Below are the code and all the weights of a small trained network. Each question names an input and a target symbol and asks about switching units off, where a switched-off unit gives its printed mean instead of its output.

import numpy as np


def w(rows, s, z=0):
    codes = np.array(rows[::2]) - 128.0
    scale = np.full(codes.shape[1], s)
    scale[-1] = z or s
    return codes * scale


def f(y):
    return np.maximum(y, 0)


def softmax(a):
    e = np.exp(a - a.max(-1, keepdims=True))
    return e / e.sum(-1, keepdims=True)


def log_softmax(a):
    a = a - a.max(-1, keepdims=True)
    return a - np.log(np.exp(a).sum(-1, keepdims=True))


def net(x, mask):
    ids = ['βεζξσφψω'.index(c) for c in x.split()]
    T = len(ids)
    res = E[ids] + P[:T]
    u = 0
    for l in range(2):
        q, k, v = (res @ M[l].T for M in (Q, K, V))
        z = softmax(np.where(np.tri(T) > 0, q @ k.T / 4**0.5, -1e9)) @ v
        res = res + np.where(mask[u], z, O[l][:, -1]) @ O[l][:, :-1]
        u += 1
        y = f(res @ A[l][:, :-1].T + A[l][:, -1])
        res = res + np.where(mask[u : u + 4], y, B[l][:, -1]) @ B[l][:, :-1]
        u += 4
    return log_softmax(res[-1] @ U[:, :-1].T + U[:, -1])


Q, K, V, O, A, B = {}, {}, {}, {}, {}, {}
E = w([
[219,196,55],'β',
[124,101,2],'ε',
[116,51,77],'ζ',
[148,80,51],'ξ',
[197,185,50],'σ',
[178,77,170],'φ',
[155,88,76],'ψ',
[205,130,80],'ω',
],0.0062)
P = w([
[142,65,104],'0',
[83,199,67],'1',
[229,105,175],'2',
[103,108,181],'3',
[96,175,100],'4',
[231,119,149],'5',
[105,104,122],'6',
[112,181,135],'7',
[249,113,137],'8',
[107,98,93],'9',
],0.012)
Q[0] = w([
[101,177,34],'0.h0',
[67,231,145],'0.h0',
[154,119,64],'0.h0',
[119,168,2],'0.h0',
],0.0078)
K[0] = w([
[162,11,52],'0.h0',
[36,99,61],'0.h0',
[200,96,93],'0.h0',
[195,2,28],'0.h0',
],0.008)
V[0] = w([
[71,143,247],'0.h0',
[62,103,3],'0.h0',
[159,30,40],'0.h0',
[80,132,43],'0.h0',
],0.0057)
O[0] = w([
[134,67,59,9],'0.h0',
[47,182,156,147],'0.h0',
[100,163,253,254],'0.h0',
[51,196,116,126],'0.h0',
],0.0062,0.0033)
A[0] = w([
[102,141,2,152],'0.n0',
[91,216,158,151],'0.n1',
[136,199,114,161],'0.n2',
[247,78,110,254],'0.n3',
],0.0073,0.0038)
B[0] = w([
[239,64,39,149],'0.n0',
[31,248,88,172],'0.n1',
[23,122,104,165],'0.n2',
[252,180,246,253],'0.n3',
],0.004,0.0063)
Q[1] = w([
[193,207,164],'1.h0',
[167,213,111],'1.h0',
[4,74,115],'1.h0',
[250,160,141],'1.h0',
],0.004)
K[1] = w([
[112,189,158],'1.h0',
[132,195,143],'1.h0',
[173,3,70],'1.h0',
[69,225,152],'1.h0',
],0.0053)
V[1] = w([
[186,152,79],'1.h0',
[2,119,123],'1.h0',
[28,118,103],'1.h0',
[64,167,96],'1.h0',
],0.009)
O[1] = w([
[118,189,150,108],'1.h0',
[209,75,1,131],'1.h0',
[221,105,50,78],'1.h0',
[139,158,51,249],'1.h0',
],0.0061,0.0014)
A[1] = w([
[78,160,51,254],'1.n0',
[89,3,166,145],'1.n1',
[186,55,76,104],'1.n2',
[161,124,164,129],'1.n3',
],0.015,0.0055)
B[1] = w([
[77,58,168,253],'1.n0',
[139,99,3,199],'1.n1',
[52,172,89,254],'1.n2',
[148,82,161,241],'1.n3',
],0.014,0.0061)
U = w([
[33,143,111,177],'β',
[97,156,181,189],'ε',
[128,188,184,207],'ζ',
[86,150,3,2],'ξ',
[200,40,108,121],'σ',
[143,153,72,118],'φ',
[215,54,226,49],'ψ',
[161,123,94,118],'ω',
],0.0078,0.0043)

Each question gives the input, a string of symbols that net reads in full, and the target symbol t.
The units are the heads (4 rows each of Q, K, V and O) and the neurons (one row each of A and B). Each row of codes is followed by its name. A weight is (code - 128) times the scale printed after its matrix; where a second scale follows, it is the last column's (O, A, B and U).
mask holds one flag per unit, layer by layer, with each layer's heads first. A switched-off unit (its flag False) gives its mean, the last column of its rows in O or B, instead of its output. The means were averaged over made-up inputs and are rounded, as every weight is.
A unit's drop is (log p(t) with every unit on - log p(t) with that unit switched off) / (log p(t) with every unit on - log p(t) with every unit switched off).
The circuit of an input: a set's keep is (log p(t) with only the set's units on - log p(t) with every unit switched off) / (log p(t) with every unit on - log p(t) with every unit switched off). Starting from all 10 units, units are removed one at a time, each time the one whose removal leaves the highest keep (on an exact tie, the one counted first), for as long as the keep stays at least 0.8.
units of the circuit, in order: the units of the circuit, biggest drop first
unit that matters most: the unit with the biggest drop
k most important neurons: the k neurons with the biggest drops, biggest first
top k neurons in layer l: the k neurons of layer l with the biggest drops, biggest first
drop of u: that unit's drop, to one decimal
input φ ξ φ ε ε ε, target ψ: unit that matters most -> 0.n0
input ε φ ε ω φ β, target ξ: 4 most important neurons -> [1.n2; 0.n1; 0.n3; 0.n2]
input φ σ ψ, target ψ: 4 most important neurons -> [0.n0; 1.n3; 1.n2; 1.n1]
input ζ φ φ ζ, target σ: units of the circuit, in order -> [1.n2; 1.n1]
input σ ε φ φ, target σ: units of the circuit, in order -> [1.n1; 0.h0; 1.n2]
input ε ζ φ ε φ φ ε ε ψ, target ξ: units of the circuit, in order -> [0.h0; 1.h0; 1.n2; 0.n1]
input φ φ φ ε φ φ ε φ ξ, target ψ: 2 most important neurons -> [1.n3; 0.n3]
input φ σ ζ, target ψ: 2 most important neurons -> [0.n0; 1.n2]
input ζ ε ξ ζ, target ξ: 4 most important neurons -> [1.n1; 0.n3; 1.n3; 1.n0]
input ε ξ ε ε ζ ε ζ φ σ, target ξ: 2 most important neurons -> [1.n2; 0.n1]
input ε β σ φ φ β φ ζ ψ, target ξ: top 3 neurons in layer 0 -> [0.n1; 0.n2; 0.n3]
input ε β ω, target ξ: top 2 neurons in layer 0 -> [0.n1; 0.n2]
input ε φ ψ ζ φ ω σ ψ φ, target ξ: 4 most important neurons -> [1.n2; 0.n1; 0.n3; 0.n2]
input φ ζ ξ, target ψ: unit that matters most -> 0.n0
input φ φ ω ζ φ φ, target ψ: top 2 neurons in layer 1 -> [1.n3; 1.n1]
input φ ζ φ ψ ζ ω ζ ξ β, target ψ: 4 most important neurons -> [0.n0; 1.n3; 0.n3; 1.n1]
input φ φ σ φ φ ω, target ψ: top 2 neurons in layer 0 -> [0.n3; 0.n0]
input φ β φ ε φ ζ, target ψ: top 3 neurons in layer 1 -> [1.n3; 1.n1; 1.n2]
input ε β ζ, target ξ: 2 most important neurons -> [1.n2; 0.n1]
input φ φ β, target ψ: unit that matters most -> 1.n3
input ε φ β ζ ψ ξ, target ξ: top 3 neurons in layer 0 -> [0.n1; 0.n3; 0.n2]
input φ ξ ε φ ξ ω, target ψ: 2 most important neurons -> [0.n0; 1.n3]
input ε σ φ ζ φ ε, target ξ: top 3 neurons in layer 0 -> [0.n1; 0.n3; 0.n2]
input φ ε φ σ ω σ, target ψ: drop of 0.n0 -> 0.7
input ε ε φ β ζ ω, target ξ: drop of 0.n2 -> 0.1
input ε φ β φ φ ξ, target ξ: drop of 0.n1 -> 0.7
input φ ε σ ε φ σ, target ψ: drop of 1.n1 -> 0.1
